Below is a small trained network, with its code and all its weights. Each question gives an input and a class and asks what happens when units are switched off, that is, made to give their printed mean instead of their output.

import numpy as np


def w(rows, s, z=0):
    codes = np.array(rows[::2]) - 128.0
    scale = np.full(codes.shape[1], s)
    scale[-1] = z or s
    return codes * scale


def f(y):
    return y / 2 * (1 + np.tanh(0.7978845608 * (y + 0.044715 * y**3)))


def log_softmax(a):
    a = a - a.max(-1, keepdims=True)
    return a - np.log(np.exp(a).sum(-1, keepdims=True))


def net(x, mask):
    res = np.array(x, float).reshape(1, 8) / 4 @ E
    y = f(res @ A[0][:, :-1].T + A[0][:, -1])
    res = res + np.where(mask, y, B[0][:, -1]) @ B[0][:, :-1]
    return log_softmax(res[-1] @ U[:, :-1].T + U[:, -1])


A, B = {}, {}
E = w([
[128,127,127],'x0',
[170,141,253],'x1',
[127,128,129],'x2',
[130,128,128],'x3',
[129,128,128],'x4',
[208,55,117],'x5',
[127,128,127],'x6',
[73,48,164],'x7',
],0.012)
A[0] = w([
[203,51,107,196],'N0',
[82,123,34,254],'N1',
[89,177,153,204],'N2',
[159,194,81,219],'N3',
[224,54,88,194],'N4',
[161,187,207,192],'N5',
[47,159,62,170],'N6',
[185,122,82,178],'N7',
[78,64,168,190],'N8',
[39,29,153,214],'N9',
[192,250,123,222],'N10',
[238,81,185,177],'N11',
[211,125,177,172],'N12',
[118,88,86,169],'N13',
[71,66,68,196],'N14',
[170,50,150,176],'N15',
],0.012,0.0067)
B[0] = w([
[181,21,121,212],'N0',
[101,175,23,238],'N1',
[55,217,182,183],'N2',
[144,206,101,210],'N3',
[209,74,95,224],'N4',
[120,182,209,223],'N5',
[112,182,41,205],'N6',
[218,108,50,182],'N7',
[64,12,193,187],'N8',
[3,36,117,216],'N9',
[142,231,143,250],'N10',
[194,79,196,230],'N11',
[187,132,180,207],'N12',
[106,66,40,168],'N13',
[70,90,48,203],'N14',
[154,66,150,192],'N15',
],0.0071,0.013)
U = w([
[140,197,56,50],'0',
[48,114,92,250],'1',
[248,121,37,221],'2',
[145,36,65,15],'3',
[124,194,193,117],'4',
[48,113,215,177],'5',
[255,130,145,141],'6',
[155,43,180,17],'7',
],0.0083,0.0021)

Each question gives the input, the list of numbers given to net, and the class t.
The units are the neurons (one row each of A and B). Each row of codes is followed by its name. A weight is (code - 128) times the scale printed after its matrix; where a second scale follows, it is the last column's (A, B and U).
mask holds one flag per neuron, in row order. A switched-off neuron (its flag False) gives its mean, the last column of its row in B, instead of its output. The means were averaged over made-up inputs and are rounded, as every weight is.
A unit's drop is (log p(t) with every unit on - log p(t) with that unit switched off) / (log p(t) with every unit on - log p(t) with every unit switched off).
The circuit of an input: a set's keep is (log p(t) with only the set's units on - log p(t) with every unit switched off) / (log p(t) with every unit on - log p(t) with every unit switched off). Starting from the 12 units with the biggest drops (on a tie, the unit counted first), units are removed one at a time, each time the one whose removal leaves the highest keep (on an exact tie, the one counted first), for as long as the keep stays at least 0.8.
circuit, biggest first: the units of the circuit, biggest drop first
unit that matters most: the unit with the biggest drop
top k neurons: the k neurons with the biggest drops, biggest first
drop when u is switched off: that unit's drop, to one decimal
input [8,1,5,2,-7,5,-1,-3], class 6: unit that matters most : N1
input [-8,-8,-7,3,-2,-1,-2,-1], class 0: circuit, biggest first : (N1; N6)
input [-7,7,-7,7,-5,0,2,-2], class 4: circuit, biggest first : (N5; N0)
input [-4,-7,-3,2,0,-1,-7,0], class 0: circuit, biggest first : (N1; N6)
input [7,3,8,-8,1,0,-4,1], class 5: top 3 neurons : (N4; N7; N0)
input [5,-3,4,-3,2,0,6,-3], class 0: top 2 neurons : (N11; N0)
input [2,1,6,5,7,2,-4,-8], class 6: drop when N1 is switched off : 0.2
input [-2,8,1,4,-6,-1,-2,-7], class 4: drop when N5 is switched off : 0.1
input [5,-2,-8,-2,-7,-1,-6,4], class 1: drop when N9 is switched off : 0.1
input [-5,7,8,4,6,-2,-4,-7], class 4: drop when N0 is switched off : 0.0
